Below is a small trained network, with its code and all its weights. Each question gives an input and a class and asks what happens when units are switched off, that is, made to give their printed mean instead of their output.

import numpy as np


def w(rows, s, z=0):
    codes = np.array(rows[::2]) - 128.0
    scale = np.full(codes.shape[1], s)
    scale[-1] = z or s
    return codes * scale


def f(y):
    return y / 2 * (1 + np.tanh(0.7978845608 * (y + 0.044715 * y**3)))


def log_softmax(a):
    a = a - a.max(-1, keepdims=True)
    return a - np.log(np.exp(a).sum(-1, keepdims=True))


def net(x, mask):
    res = np.array(x, float).reshape(1, 5) / 4 @ E
    y = f(res @ A[0][:, :-1].T + A[0][:, -1])
    res = res + np.where(mask, y, B[0][:, -1]) @ B[0][:, :-1]
    return log_softmax(res[-1] @ U[:, :-1].T + U[:, -1])


A, B = {}, {}
E = w([
[147,125,134,116,131,148,133,126,116],'x0',
[145,129,143,140,103,148,145,117,106],'x1',
[31,103,115,96,178,179,231,114,55],'x2',
[124,5,13,150,90,172,112,159,152],'x3',
[156,195,62,239,225,141,141,96,70],'x4',
],0.016)
A[0] = w([
[231,165,103,210,194,121,106,111,161,127],'N0',
[139,133,204,58,81,93,220,107,162,139],'N1',
[155,159,254,66,101,92,52,103,184,249],'N2',
[168,185,102,198,196,109,101,81,131,167],'N3',
[178,47,114,148,65,140,77,145,197,151],'N4',
[33,81,134,105,167,122,233,100,76,157],'N5',
[54,47,133,65,74,174,179,112,138,158],'N6',
[84,213,149,103,195,124,223,73,132,107],'N7',
[81,92,3,189,195,207,185,108,93,60],'N8',
[45,154,145,98,99,165,139,113,122,122],'N9',
[196,56,60,145,96,106,91,120,157,147],'N10',
],0.012,0.011)
B[0] = w([
[74,188,63,162,138,171,134,128,64,213],'N0',
[102,128,161,126,150,111,80,180,136,195],'N1',
[176,129,247,220,154,128,53,199,156,254],'N2',
[135,149,127,181,123,153,158,107,35,216],'N3',
[206,128,85,85,36,131,151,139,154,219],'N4',
[110,95,190,87,217,109,142,125,143,215],'N5',
[84,62,62,50,141,152,60,164,168,220],'N6',
[122,129,219,123,151,129,168,82,125,201],'N7',
[225,14,135,213,152,98,93,79,131,212],'N8',
[103,131,141,82,236,145,137,130,121,164],'N9',
[151,136,79,118,67,74,190,144,131,201],'N10',
],0.011,0.031)
U = w([
[192,60,149,221,127,118,80,136,147,252],'0',
[176,131,98,78,24,119,141,167,181,133],'1',
[66,141,180,78,167,126,137,159,147,39],'2',
[95,47,47,54,123,141,122,138,151,5],'3',
[115,234,126,186,120,171,121,126,66,199],'4',
[168,136,1,169,73,131,169,110,90,62],'5',
[132,142,174,124,163,126,215,40,82,90],'6',
],0.014,0.0024)

Each question gives the input, the list of numbers given to net, and the class t.
The units are the neurons (one row each of A and B). Each row of codes is followed by its name. A weight is (code - 128) times the scale printed after its matrix; where a second scale follows, it is the last column's (A, B and U).
mask holds one flag per neuron, in row order. A switched-off neuron (its flag False) gives its mean, the last column of its row in B, instead of its output. The means were averaged over made-up inputs and are rounded, as every weight is.
A unit's drop is (log p(t) with every unit on - log p(t) with that unit switched off) / (log p(t) with every unit on - log p(t) with every unit switched off).
unit that matters most: the unit with the biggest drop
top k neurons: the k neurons with the biggest drops, biggest first
drop of u: that unit's drop, to one decimal
input [-1,-5,-8,-6,2], class 4: unit that matters most => N0
input [2,3,6,0,8], class 6: top 2 neurons => (N2 N7)
input [-1,4,6,0,-6], class 2: top 2 neurons => (N5 N4)
input [-3,-3,0,-4,6], class 4: top 2 neurons => (N0 N5)
input [-8,-2,5,-7,1], class 6: top 2 neurons => (N7 N6)
input [6,3,8,0,4], class 6: top 2 neurons => (N2 N7)
input [7,-5,1,-1,-7], class 2: top 2 neurons => (N8 N6)
input [1,1,7,3,-8], class 3: drop of N6 => 3.5
input [-8,-8,0,-1,3], class 4: drop of N5 => 0.1
input [4,-5,5,0,-3], class 2: drop of N8 => 0.2
input [0,-5,0,6,1], class 5: drop of N2 => 0.8
input [-4,7,6,8,0], class 3: top 2 neurons => (N6 N2)
input [6,-2,6,-1,5], class 6: top 2 neurons => (N2 N7)
input [7,8,-2,-4,1], class 4: top neuron => (N8)
